Below is a small trained network, with its code and all its weights. Each question gives an input and a target symbol and asks what happens when units are switched off, that is, made to give their printed mean instead of their output.

import numpy as np


def w(rows, s, z=0):
    codes = np.array(rows[::2]) - 128.0
    scale = np.full(codes.shape[1], s)
    scale[-1] = z or s
    return codes * scale


def norm(h):
    return h / np.sqrt((h * h).mean(-1, keepdims=True) + 1e-5)


def f(y):
    return np.maximum(y, 0)


def softmax(a):
    e = np.exp(a - a.max(-1, keepdims=True))
    return e / e.sum(-1, keepdims=True)


def log_softmax(a):
    a = a - a.max(-1, keepdims=True)
    return a - np.log(np.exp(a).sum(-1, keepdims=True))


def net(x, mask):
    ids = ['εζμπφω'.index(c) for c in x.split()]
    T = len(ids)
    res = E[ids] + P[:T]
    r = norm(res)
    for j in range(2):
        rows = slice(3 * j, 3 * j + 3)
        q, k, v = (r @ M[0][rows].T for M in (Q, K, V))
        z = softmax(np.where(np.tri(T) > 0, q @ k.T / 3**0.5, -1e9)) @ v
        o = O[0][rows]
        res = res + np.where(mask[j], z, o[:, -1]) @ o[:, :-1]
    y = f(norm(res) @ A[0][:, :-1].T + A[0][:, -1])
    res = res + np.where(mask[2:14], y, B[0][:, -1]) @ B[0][:, :-1]
    return log_softmax(norm(res)[-1] @ U[:, :-1].T + U[:, -1])


Q, K, V, O, A, B = {}, {}, {}, {}, {}, {}
E = w([
[119,116,163,107,80,143,125,105,167,155,169,111],'ε',
[147,150,151,107,71,89,93,142,131,95,141,92],'ζ',
[119,68,112,77,253,135,102,106,127,145,107,128],'μ',
[97,166,161,129,128,117,105,116,117,86,151,119],'π',
[126,103,183,106,82,186,128,143,119,133,129,154],'φ',
[160,169,129,161,96,150,92,119,115,164,144,116],'ω',
],0.0028)
P = w([
[95,113,14,96,132,74,181,198,109,134,131,202],'0',
[146,193,144,99,75,66,253,99,54,153,33,99],'1',
[71,177,143,116,96,134,137,129,118,142,17,105],'2',
[77,177,95,118,69,148,93,139,178,79,73,88],'3',
[102,118,72,201,51,121,132,19,117,96,90,117],'4',
[199,54,115,227,70,181,80,64,71,31,104,193],'5',
[223,144,202,167,149,222,20,153,189,102,241,135],'6',
],0.002)
Q[0] = w([
[161,171,130,94,161,197,41,169,133,165,119,125],'H1',
[92,165,177,79,103,75,165,167,155,168,99,53],'H1',
[58,137,48,173,119,130,136,91,113,135,25,158],'H1',
[19,210,62,77,85,83,229,48,94,212,6,34],'H2',
[178,217,184,3,176,141,115,222,180,183,173,51],'H2',
[89,108,195,23,104,196,111,72,135,81,24,140],'H2',
],0.0034)
K[0] = w([
[72,89,107,121,147,111,67,168,199,106,151,157],'H1',
[145,121,58,164,94,138,202,141,115,94,179,154],'H1',
[166,75,120,77,174,61,222,104,61,148,142,143],'H1',
[232,79,88,153,174,20,215,96,15,154,194,204],'H2',
[140,85,3,157,147,164,87,165,251,39,230,157],'H2',
[58,22,134,38,211,114,176,137,86,141,91,194],'H2',
],0.0037)
V[0] = w([
[185,141,91,157,105,183,156,101,101,204,159,172],'H1',
[67,189,140,111,32,128,169,207,119,81,167,110],'H1',
[114,191,83,171,75,167,114,139,127,144,152,151],'H1',
[99,38,178,75,164,133,151,100,184,131,125,128],'H2',
[187,120,199,124,100,173,153,251,119,159,84,177],'H2',
[174,125,127,103,86,119,71,113,210,173,111,64],'H2',
],0.0032)
O[0] = w([
[101,130,66,43,188,203,137,117,127,105,87,157,115],'H1',
[135,122,48,194,254,60,136,144,56,197,103,135,11],'H1',
[138,159,51,81,192,137,194,104,52,131,125,146,44],'H1',
[210,142,128,84,102,60,71,78,47,176,177,87,187],'H2',
[199,216,118,101,112,40,111,117,228,163,119,187,114],'H2',
[21,89,207,66,51,69,85,136,123,146,81,168,61],'H2',
],0.003,0.0012)
A[0] = w([
[122,160,32,174,190,77,235,235,77,190,150,246,111],'N1',
[107,190,49,134,141,114,129,114,18,203,45,122,194],'N2',
[26,113,122,58,102,135,155,145,172,56,137,207,174],'N3',
[141,104,118,105,253,154,118,88,107,84,111,160,114],'N4',
[102,81,41,40,208,90,134,151,71,184,130,153,1],'N5',
[100,84,177,131,176,80,90,127,184,84,97,62,113],'N6',
[125,126,145,146,124,18,183,183,108,101,99,107,116],'N7',
[105,68,136,109,133,156,181,170,24,171,171,112,106],'N8',
[114,151,120,174,71,124,133,146,211,123,138,139,161],'N9',
[119,128,155,140,100,196,103,130,189,175,48,171,131],'N10',
[139,129,67,72,223,100,100,99,32,109,82,94,129],'N11',
[152,117,77,83,77,182,104,129,166,219,168,141,133],'N12',
],0.0031,0.0023)
B[0] = w([
[212,175,117,143,120,219,170,156,240,57,91,97,219],'N1',
[45,27,172,97,143,59,71,121,81,125,185,164,255],'N2',
[74,164,136,43,15,111,138,142,51,163,143,127,190],'N3',
[163,188,133,137,77,132,164,199,104,148,154,83,214],'N4',
[7,47,252,108,66,37,15,46,49,155,103,98,181],'N5',
[103,121,99,189,168,134,187,168,177,57,96,195,215],'N6',
[77,53,86,178,147,204,108,140,186,73,102,174,150],'N7',
[63,125,93,129,87,20,79,112,45,224,186,144,150],'N8',
[145,112,154,62,157,105,157,132,95,165,161,94,180],'N9',
[102,105,57,169,186,114,175,160,185,63,107,165,208],'N10',
[176,173,160,60,56,130,109,66,52,242,204,119,224],'N11',
[93,69,144,151,201,89,125,100,144,108,78,172,193],'N12',
],0.0032,0.0029)
U = w([
[64,123,178,107,57,28,53,117,53,191,171,136,175],'ε',
[29,39,135,215,221,119,96,137,176,44,69,187,248],'ζ',
[225,200,89,97,161,29,134,99,222,158,106,197,96],'μ',
[156,99,70,232,185,168,198,186,73,154,193,61,89],'π',
[194,123,199,103,104,236,93,61,154,73,126,3,53],'φ',
[48,214,72,51,72,182,218,179,135,98,92,167,63],'ω',
],0.0041,0.0016)

Each question gives the input, a string of symbols that net reads in full, and the target symbol t.
The units are the heads (3 rows each of Q, K, V and O) and the neurons (one row each of A and B). Each row of codes is followed by its name. A weight is (code - 128) times the scale printed after its matrix; where a second scale follows, it is the last column's (O, A, B and U).
mask holds one flag per unit, heads first, then neurons. A switched-off unit (its flag False) gives its mean, the last column of its rows in O or B, instead of its output. The means were averaged over made-up inputs and are rounded, as every weight is.
A unit's drop is (log p(t) with every unit on - log p(t) with that unit switched off) / (log p(t) with every unit on - log p(t) with every unit switched off).
The circuit of an input: a set's keep is (log p(t) with only the set's units on - log p(t) with every unit switched off) / (log p(t) with every unit on - log p(t) with every unit switched off). Starting from the 12 units with the biggest drops (on a tie, the unit counted first), units are removed one at a time, each time the one whose removal leaves the highest keep (on an exact tie, the one counted first), for as long as the keep stays at least 0.8.
circuit, biggest first: the units of the circuit, biggest drop first
unit that matters most: the unit with the biggest drop
top k neurons: the k neurons with the biggest drops, biggest first
heads that matter: for each layer, one digit per head in row order, 1 if its drop is at least 0.15 and else 0, layers parted by /
input μ φ μ ω π, target μ: circuit, biggest first : (H2, N2)
input ω π μ, target ε: heads that matter : 10
input φ μ μ π μ ε ε, target ζ: heads that matter : 01
input ζ π ω ω ε, target π: heads that matter : 11
input π ζ ζ ζ π ω φ, target ζ: unit that matters most : H2
input φ μ μ, target μ: top 3 neurons : (N11, N6, N5)
input μ μ ε, target φ: circuit, biggest first : (H2, N5, N3)
input ε φ μ μ ω, target μ: circuit, biggest first : (H2, N5)
input μ φ φ ω ω, target ζ: heads that matter : 11
input ζ μ φ μ ω φ, target μ: circuit, biggest first : (H2, N2)
input ω ω φ, target ω: circuit, biggest first : (H2, N3, H1)
input φ ε φ π μ, target ε: heads that matter : 00
input μ ζ π μ, target φ: circuit, biggest first : (H2, H1, N2)
input φ φ μ ω ω ω φ, target ω: heads that matter : 11
input μ μ φ, target φ: unit that matters most : H1
input μ μ φ π, target φ: heads that matter : 01
input μ φ μ ω ω φ π, target ω: top 2 neurons : (N3, N2)
input π μ μ ω, target π: circuit, biggest first : (H2, N5, H1)
input ε ω μ μ ε, target ω: top 3 neurons : (N3, N2, N5)
input φ ε π, target μ: circuit, biggest first : (H2)
input ζ μ μ ζ, target ζ: circuit, biggest first : (H1, N7, N11)
input π μ μ ε, target π: circuit, biggest first : (H1, H2, N5)
input ω ω φ ω π, target ω: top 2 neurons : (N1, N5)
input μ μ μ φ μ φ φ, target μ: top 2 neurons : (N2, N5)
input μ μ ω, target φ: circuit, biggest first : (H1, H2, N2)
input ζ π μ ζ μ φ ζ, target ζ: top 3 neurons : (N11, N6, N4)
input ω μ μ μ μ, target φ: circuit, biggest first : (H1)
input ω ω ε, target ω: top 2 neurons : (N3, N1)
input ω μ μ φ μ ζ φ, target ζ: circuit, biggest first : (N11, N12)
